Below is a small trained network, with its code and all its weights. Each question gives an input and a target symbol and asks what happens when units are switched off, that is, made to give their printed mean instead of their output.

import numpy as np


def w(rows, s, z=0):
    codes = np.array(rows[::2]) - 128.0
    scale = np.full(codes.shape[1], s)
    scale[-1] = z or s
    return codes * scale


def f(y):
    return y / 2 * (1 + np.tanh(0.7978845608 * (y + 0.044715 * y**3)))


def softmax(a):
    e = np.exp(a - a.max(-1, keepdims=True))
    return e / e.sum(-1, keepdims=True)


def log_softmax(a):
    a = a - a.max(-1, keepdims=True)
    return a - np.log(np.exp(a).sum(-1, keepdims=True))


def net(x, mask):
    ids = ['αβγδεζλξπστφω'.index(c) for c in x.split()]
    T = len(ids)
    res = E[ids] + P[:T]
    q, k, v = (res @ M[0].T for M in (Q, K, V))
    z = softmax(np.where(np.tri(T) > 0, q @ k.T / 3**0.5, -1e9)) @ v
    res = res + np.where(mask[0], z, O[0][:, -1]) @ O[0][:, :-1]
    y = f(res @ A[0][:, :-1].T + A[0][:, -1])
    res = res + np.where(mask[1:17], y, B[0][:, -1]) @ B[0][:, :-1]
    return log_softmax(res[-1] @ U[:, :-1].T + U[:, -1])


Q, K, V, O, A, B = {}, {}, {}, {}, {}, {}
E = w([
[94,117,132,154],'α',
[175,117,155,94],'β',
[149,138,149,131],'γ',
[132,160,145,160],'δ',
[152,124,150,120],'ε',
[162,196,160,161],'ζ',
[179,170,159,132],'λ',
[145,2,139,211],'ξ',
[141,147,147,146],'π',
[179,143,157,113],'σ',
[121,128,141,141],'τ',
[106,148,138,168],'φ',
[142,97,145,102],'ω',
],0.029)
P = w([
[136,131,154,141],'0',
[86,102,223,106],'1',
[144,88,185,158],'2',
[138,173,6,89],'3',
[174,99,48,157],'4',
[152,77,245,180],'5',
[191,140,125,185],'6',
[185,134,58,155],'7',
],0.017)
Q[0] = w([
[67,155,104,71],'h0',
[93,187,8,52],'h0',
[193,138,32,148],'h0',
],0.014)
K[0] = w([
[72,185,205,48],'h0',
[78,128,238,116],'h0',
[160,49,248,215],'h0',
],0.014)
V[0] = w([
[245,160,133,43],'h0',
[222,14,166,39],'h0',
[95,27,116,49],'h0',
],0.012)
O[0] = w([
[4,150,97,87,229],'h0',
[41,153,182,131,254],'h0',
[109,175,180,243,58],'h0',
],0.016,0.0098)
A[0] = w([
[144,152,34,62,95],'n0',
[78,127,137,101,71],'n1',
[77,149,68,128,66],'n2',
[96,102,109,113,107],'n3',
[167,148,209,122,250],'n4',
[124,196,43,111,231],'n5',
[143,191,88,191,134],'n6',
[88,145,67,106,149],'n7',
[114,99,100,140,92],'n8',
[120,141,218,162,111],'n9',
[130,63,162,192,78],'n10',
[178,96,169,168,111],'n11',
[98,86,171,186,83],'n12',
[219,113,144,94,64],'n13',
[123,77,155,250,150],'n14',
[138,119,75,119,34],'n15',
],0.014,0.012)
B[0] = w([
[151,183,80,168,237],'n0',
[164,141,120,168,253],'n1',
[187,131,130,143,215],'n2',
[143,149,157,143,192],'n3',
[94,50,122,144,220],'n4',
[120,76,148,76,222],'n5',
[133,112,170,120,152],'n6',
[135,127,188,135,244],'n7',
[183,227,103,102,128],'n8',
[122,124,43,150,233],'n9',
[151,212,160,83,156],'n10',
[116,181,186,176,182],'n11',
[185,140,96,78,189],'n12',
[108,144,87,146,204],'n13',
[107,103,111,86,191],'n14',
[9,188,139,109,142],'n15',
],0.012,0.021)
U = w([
[102,57,158,35,184],'α',
[77,112,91,131,138],'β',
[54,106,151,108,169],'γ',
[141,135,124,135,86],'δ',
[182,36,97,62,196],'ε',
[79,216,142,170,2],'ζ',
[167,108,151,183,153],'λ',
[216,167,150,93,147],'ξ',
[179,146,99,174,19],'π',
[182,5,141,126,239],'σ',
[105,175,104,99,30],'τ',
[102,140,213,106,107],'φ',
[177,97,72,109,113],'ω',
],0.011,0.0079)

Each question gives the input, a string of symbols that net reads in full, and the target symbol t.
The units are the heads (3 rows each of Q, K, V and O) and the neurons (one row each of A and B). Each row of codes is followed by its name. A weight is (code - 128) times the scale printed after its matrix; where a second scale follows, it is the last column's (O, A, B and U).
mask holds one flag per unit, heads first, then neurons. A switched-off unit (its flag False) gives its mean, the last column of its rows in O or B, instead of its output. The means were averaged over made-up inputs and are rounded, as every weight is.
A unit's drop is (log p(t) with every unit on - log p(t) with that unit switched off) / (log p(t) with every unit on - log p(t) with every unit switched off).
The circuit of an input: a set's keep is (log p(t) with only the set's units on - log p(t) with every unit switched off) / (log p(t) with every unit on - log p(t) with every unit switched off). Starting from the 12 units with the biggest drops (on a tie, the unit counted first), units are removed one at a time, each time the one whose removal leaves the highest keep (on an exact tie, the one counted first), for as long as the keep stays at least 0.8.
units of the circuit, in order: the units of the circuit, biggest drop first
unit that matters most: the unit with the biggest drop
top k neurons: the k neurons with the biggest drops, biggest first
input φ π σ, target π: units of the circuit, in order -> [h0, n13, n11]
input λ σ τ β δ ζ τ, target ω: units of the circuit, in order -> [h0, n0]
input γ β ω, target α: units of the circuit, in order -> [n0]
input π φ λ λ σ, target ξ: units of the circuit, in order -> [n4, n9]
input ε β λ β τ λ λ, target σ: units of the circuit, in order -> [h0, n0, n4]
input σ β ε λ β, target γ: units of the circuit, in order -> [h0, n0]
input ζ λ β ξ λ, target λ: top 4 neurons -> [n11, n4, n9, n10]
input λ ε λ τ φ λ π, target π: top 2 neurons -> [n11, n13]
input ω λ ε δ λ λ, target ω: units of the circuit, in order -> [h0, n13]
input σ α β σ σ τ, target φ: top 2 neurons -> [n0, n9]
input ζ ζ λ γ, target τ: top 2 neurons -> [n0, n15]
input δ φ β λ, target π: units of the circuit, in order -> [h0, n13]
input τ ε ε, target σ: units of the circuit, in order -> [h0, n4]
input ζ λ β, target τ: top neuron -> [n0]
input β λ λ ζ λ λ, target τ: units of the circuit, in order -> [h0, n0, n15, n2]
input β α λ λ, target λ: units of the circuit, in order -> [h0, n11, n4]
input β φ λ β, target π: units of the circuit, in order -> [h0, n11, n13]
input β λ λ λ ζ λ π, target τ: units of the circuit, in order -> [n0, h0, n15, n1]
input λ π β ω ω φ, target β: units of the circuit, in order -> [n9, n14, h0]
input λ β λ λ φ ξ, target ξ: unit that matters most -> n8
input λ λ λ σ ε λ, target φ: top 4 neurons -> [n0, n9, n4, n7]
input π ω λ λ, target β: top 2 neurons -> [n9, n7]
input λ λ σ λ β λ, target ξ: top 3 neurons -> [n0, n4, n9]
input ε γ δ β λ ω ω, target ξ: top 2 neurons -> [n0, n4]
input β λ τ, target ζ: top 2 neurons -> [n5, n4]
input β φ γ ω ω λ α β, target ξ: top 2 neurons -> [n0, n4]
input σ σ ω, target φ: top 2 neurons -> [n9, n0]
input λ β ξ, target ξ: top neuron -> [n10]
